Here is a tiny trained network, its code and every weight. The questions are about switching its units off for an input and a target symbol, where a switched-off unit gives its printed mean instead of its output.

import numpy as np


def w(rows, s, z=0):
    codes = np.array(rows[::2]) - 128.0
    scale = np.full(codes.shape[1], s)
    scale[-1] = z or s
    return codes * scale


def f(y):
    return y / 2 * (1 + np.tanh(0.7978845608 * (y + 0.044715 * y**3)))


def softmax(a):
    e = np.exp(a - a.max(-1, keepdims=True))
    return e / e.sum(-1, keepdims=True)


def log_softmax(a):
    a = a - a.max(-1, keepdims=True)
    return a - np.log(np.exp(a).sum(-1, keepdims=True))


def net(x, mask):
    ids = ['αδεζηλ'.index(c) for c in x.split()]
    T = len(ids)
    res = E[ids] + P[:T]
    q, k, v = (res @ M[0].T for M in (Q, K, V))
    z = softmax(np.where(np.tri(T) > 0, q @ k.T / 3**0.5, -1e9)) @ v
    res = res + np.where(mask[0], z, O[0][:, -1]) @ O[0][:, :-1]
    y = f(res @ A[0][:, :-1].T + A[0][:, -1])
    res = res + np.where(mask[1:9], y, B[0][:, -1]) @ B[0][:, :-1]
    return log_softmax(res[-1] @ U[:, :-1].T + U[:, -1])


Q, K, V, O, A, B = {}, {}, {}, {}, {}, {}
E = w([
[102,134,13,141,126],'α',
[106,135,196,57,129],'δ',
[93,138,121,117,43],'ε',
[74,170,165,153,74],'ζ',
[84,119,168,119,192],'η',
[106,66,146,7,73],'λ',
],0.017)
P = w([
[247,130,125,203,98],'0',
[232,146,94,108,86],'1',
[198,227,146,95,141],'2',
[177,216,116,59,131],'3',
[154,234,121,39,143],'4',
[132,222,81,29,154],'5',
[103,209,78,11,152],'6',
[81,206,58,10,168],'7',
[53,174,14,8,168],'8',
[26,161,33,3,178],'9',
],0.0063)
Q[0] = w([
[60,166,86,151,88],'h1',
[248,42,116,179,50],'h1',
[52,144,127,46,105],'h1',
],0.012)
K[0] = w([
[118,147,136,85,174],'h1',
[248,104,161,194,145],'h1',
[47,178,87,106,171],'h1',
],0.013)
V[0] = w([
[204,149,3,44,79],'h1',
[124,178,65,181,150],'h1',
[90,182,134,163,41],'h1',
],0.021)
O[0] = w([
[138,131,5,159,46,254],'h1',
[108,173,85,106,171,126],'h1',
[22,105,143,145,141,233],'h1',
],0.02,0.0093)
A[0] = w([
[120,191,159,221,99,171],'n1',
[130,173,72,91,119,94],'n2',
[123,211,108,96,136,72],'n3',
[149,252,150,98,105,255],'n4',
[91,129,140,126,66,71],'n5',
[182,140,137,93,146,102],'n6',
[96,150,134,59,159,86],'n7',
[154,151,118,226,177,8],'n8',
],0.015,0.0049)
B[0] = w([
[180,124,106,71,96,166],'n1',
[137,120,214,102,123,252],'n2',
[114,114,49,162,187,178],'n3',
[102,54,107,110,1,149],'n4',
[159,173,161,174,220,216],'n5',
[98,172,158,147,82,135],'n6',
[156,67,46,173,96,164],'n7',
[77,16,104,209,251,128],'n8',
],0.016,0.029)
U = w([
[250,79,161,32,236,204],'α',
[165,102,57,67,176,156],'δ',
[158,52,121,112,254,97],'ε',
[252,101,98,133,203,2],'ζ',
[126,168,92,117,197,171],'η',
[199,57,112,60,177,100],'λ',
],0.0074,0.0062)

Each question gives the input, a string of symbols that net reads in full, and the target symbol t.
The units are the heads (3 rows each of Q, K, V and O) and the neurons (one row each of A and B). Each row of codes is followed by its name. A weight is (code - 128) times the scale printed after its matrix; where a second scale follows, it is the last column's (O, A, B and U).
mask holds one flag per unit, heads first, then neurons. A switched-off unit (its flag False) gives its mean, the last column of its rows in O or B, instead of its output. The means were averaged over made-up inputs and are rounded, as every weight is.
A unit's drop is (log p(t) with every unit on - log p(t) with that unit switched off) / (log p(t) with every unit on - log p(t) with every unit switched off).
The circuit of an input: a set's keep is (log p(t) with only the set's units on - log p(t) with every unit switched off) / (log p(t) with every unit on - log p(t) with every unit switched off). Starting from all 9 units, units are removed one at a time, each time the one whose removal leaves the highest keep (on an exact tie, the one counted first), for as long as the keep stays at least 0.8.
units of the circuit, in order: the units of the circuit, biggest drop first
unit that matters most: the unit with the biggest drop
k most important neurons: the k neurons with the biggest drops, biggest first
input ζ λ δ, target ζ: units of the circuit, in order => (n2, h1)
input ε ε ζ η ε ζ λ, target ε: units of the circuit, in order => (h1, n1)
input α α α, target ε: units of the circuit, in order => (n2, n3, n8, h1)
input δ η α η, target δ: 2 most important neurons => (n5, n3)
input λ δ ζ, target α: units of the circuit, in order => (h1, n1)
input ζ η α, target δ: units of the circuit, in order => (n5, h1)
input η α α, target δ: units of the circuit, in order => (h1)
input η ζ ζ η ζ λ λ λ α, target α: units of the circuit, in order => (n2, h1, n7)
input α λ δ ε α η η, target λ: units of the circuit, in order => (h1, n4)
input λ ζ α, target α: units of the circuit, in order => (n2, n7, h1, n4)
input ζ λ ζ α λ α, target ζ: 3 most important neurons => (n3, n5, n2)
input δ ζ η α ζ, target δ: units of the circuit, in order => (n4, h1)
input α ζ δ α λ δ δ ε, target α: units of the circuit, in order => (h1, n3, n7)
input λ ζ δ δ ζ δ, target ε: units of the circuit, in order => (n2, h1)
input δ δ ζ δ ζ ζ, target ε: 2 most important neurons => (n2, n7)
input δ δ η η ζ, target λ: 3 most important neurons => (n4, n5, n3)
input ζ ζ λ ε, target ζ: 2 most important neurons => (n5, n2)
input α ζ ε δ ζ δ ζ ζ α δ, target δ: unit that matters most => n3
input ε δ δ η ζ δ δ ε ε η, target η: 3 most important neurons => (n2, n1, n7)
input η ζ λ η δ, target λ: unit that matters most => n2
input η ε η, target η: 2 most important neurons => (n2, n7)
input ζ η δ, target λ: 2 most important neurons => (n5, n2)
input ζ ζ η η λ, target λ: 2 most important neurons => (n5, n4)
input λ δ δ ε ζ ζ, target ε: 2 most important neurons => (n7, n5)
